Below are the code and all the weights of a small trained network. Each question names an input and a target symbol and asks about switching units off, where a switched-off unit gives its printed mean instead of its output.

import numpy as np


def w(rows, s, z=0):
    codes = np.array(rows[::2]) - 128.0
    scale = np.full(codes.shape[1], s)
    scale[-1] = z or s
    return codes * scale


def norm(h):
    return h / np.sqrt((h * h).mean(-1, keepdims=True) + 1e-5)


def f(y):
    return np.maximum(y, 0)


def softmax(a):
    e = np.exp(a - a.max(-1, keepdims=True))
    return e / e.sum(-1, keepdims=True)


def log_softmax(a):
    a = a - a.max(-1, keepdims=True)
    return a - np.log(np.exp(a).sum(-1, keepdims=True))


def net(x, mask):
    ids = ['Σαδζθμπω'.index(c) for c in x.split()]
    T = len(ids)
    res = E[ids] + P[:T]
    q, k, v = (norm(res) @ M[0].T for M in (Q, K, V))
    z = softmax(np.where(np.tri(T) > 0, q @ k.T / 2**0.5, -1e9)) @ v
    res = res + np.where(mask[0], z, O[0][:, -1]) @ O[0][:, :-1]
    y = f(norm(res) @ A[0][:, :-1].T + A[0][:, -1])
    res = res + np.where(mask[1:25], y, B[0][:, -1]) @ B[0][:, :-1]
    return log_softmax(norm(res)[-1] @ U[:, :-1].T + U[:, -1])


Q, K, V, O, A, B = {}, {}, {}, {}, {}, {}
E = w([
[137,44,107,150],'Σ',
[152,185,84,79],'α',
[82,212,86,57],'δ',
[71,248,97,38],'ζ',
[154,40,133,133],'θ',
[118,59,183,56],'μ',
[131,150,175,229],'π',
[91,192,216,105],'ω',
],0.012)
P = w([
[210,149,61,98],'0',
[220,144,127,105],'1',
[190,139,164,114],'2',
[142,102,193,143],'3',
[111,93,221,155],'4',
[81,96,253,173],'5',
],0.0057)
Q[0] = w([
[157,158,83,39],'head 1',
[114,193,4,120],'head 1',
],0.011)
K[0] = w([
[201,170,39,109],'head 1',
[227,120,7,75],'head 1',
],0.014)
V[0] = w([
[153,148,17,192],'head 1',
[54,16,115,1],'head 1',
],0.0076)
O[0] = w([
[60,59,246,101,2],'head 1',
[106,140,67,2,207],'head 1',
],0.0073,0.0059)
A[0] = w([
[72,204,24,66,130],'neuron 1',
[126,65,73,190,62],'neuron 2',
[116,131,210,80,35],'neuron 3',
[149,104,160,105,99],'neuron 4',
[84,120,187,174,112],'neuron 5',
[124,150,29,136,80],'neuron 6',
[191,166,139,185,24],'neuron 7',
[66,215,42,77,229],'neuron 8',
[136,144,67,83,195],'neuron 9',
[128,215,126,119,90],'neuron 10',
[26,174,142,83,136],'neuron 11',
[158,142,144,97,88],'neuron 12',
[144,191,80,185,58],'neuron 13',
[107,104,162,96,53],'neuron 14',
[156,154,60,123,62],'neuron 15',
[48,195,174,113,254],'neuron 16',
[136,95,102,141,122],'neuron 17',
[27,83,245,27,76],'neuron 18',
[157,129,164,108,132],'neuron 19',
[192,156,95,176,213],'neuron 20',
[100,204,207,121,43],'neuron 21',
[106,112,155,106,86],'neuron 22',
[146,93,188,137,95],'neuron 23',
[204,153,152,119,138],'neuron 24',
],0.011,0.0044)
B[0] = w([
[108,255,129,58,239],'neuron 1',
[141,105,158,99,147],'neuron 2',
[178,76,136,223,139],'neuron 3',
[141,131,118,145,144],'neuron 4',
[122,192,95,106,142],'neuron 5',
[138,170,157,98,167],'neuron 6',
[103,125,92,141,151],'neuron 7',
[130,203,157,61,254],'neuron 8',
[107,158,130,157,237],'neuron 9',
[130,140,185,89,165],'neuron 10',
[178,189,64,98,161],'neuron 11',
[116,113,133,149,157],'neuron 12',
[140,113,76,141,144],'neuron 13',
[100,148,135,141,132],'neuron 14',
[95,171,118,142,167],'neuron 15',
[207,86,135,56,177],'neuron 16',
[148,138,148,120,146],'neuron 17',
[77,161,139,156,158],'neuron 18',
[132,118,107,147,153],'neuron 19',
[72,158,115,114,186],'neuron 20',
[170,106,192,84,155],'neuron 21',
[105,149,129,123,132],'neuron 22',
[141,168,130,128,143],'neuron 23',
[110,111,73,159,182],'neuron 24',
],0.0097,0.0098)
U = w([
[108,179,107,62,248],'Σ',
[182,57,66,97,63],'α',
[157,85,141,109,30],'δ',
[131,88,131,121,4],'ζ',
[131,128,12,182,31],'θ',
[226,101,143,108,50],'μ',
[111,128,179,202,243],'π',
[21,79,157,108,89],'ω',
],0.011,0.0019)

Each question gives the input, a string of symbols that net reads in full, and the target symbol t.
The units are the heads (2 rows each of Q, K, V and O) and the neurons (one row each of A and B). Each row of codes is followed by its name. A weight is (code - 128) times the scale printed after its matrix; where a second scale follows, it is the last column's (O, A, B and U).
mask holds one flag per unit, heads first, then neurons. A switched-off unit (its flag False) gives its mean, the last column of its rows in O or B, instead of its output. The means were averaged over made-up inputs and are rounded, as every weight is.
A unit's drop is (log p(t) with every unit on - log p(t) with that unit switched off) / (log p(t) with every unit on - log p(t) with every unit switched off).
The circuit of an input: a set's keep is (log p(t) with only the set's units on - log p(t) with every unit switched off) / (log p(t) with every unit on - log p(t) with every unit switched off). Starting from the 12 units with the biggest drops (on a tie, the unit counted first), units are removed one at a time, each time the one whose removal leaves the highest keep (on an exact tie, the one counted first), for as long as the keep stays at least 0.8.
units of the circuit, in order: the units of the circuit, biggest drop first
k most important neurons: the k neurons with the biggest drops, biggest first
drop when u is switched off: that unit's drop, to one decimal
input Σ θ θ, target α: units of the circuit, in order => neuron 1; neuron 8
input μ α ω ω ω θ, target θ: units of the circuit, in order => head 1; neuron 8; neuron 1
input μ ω π θ Σ, target π: units of the circuit, in order => head 1; neuron 1
input ω ω θ Σ ω Σ, target θ: units of the circuit, in order => neuron 8; neuron 1
input ω μ π ω ω π, target θ: units of the circuit, in order => neuron 8; neuron 1; neuron 13; neuron 7
input Σ π μ Σ μ π, target π: units of the circuit, in order => head 1; neuron 1
input μ ω π, target θ: units of the circuit, in order => neuron 8; neuron 13; neuron 1
input α π Σ, target π: units of the circuit, in order => head 1
input ω ω α α, target μ: 2 most important neurons => neuron 1; neuron 21
input δ θ α α, target μ: 2 most important neurons => neuron 1; neuron 3
input Σ ω μ Σ, target θ: 3 most important neurons => neuron 8; neuron 1; neuron 16
input Σ ω θ, target θ: drop when neuron 8 is switched off => 0.2
input μ θ α Σ, target α: drop when neuron 1 is switched off => 0.9
input μ μ δ μ π, target π: drop when head 1 is switched off => 1.5
input δ Σ μ π θ μ, target π: drop when neuron 1 is switched off => 0.2
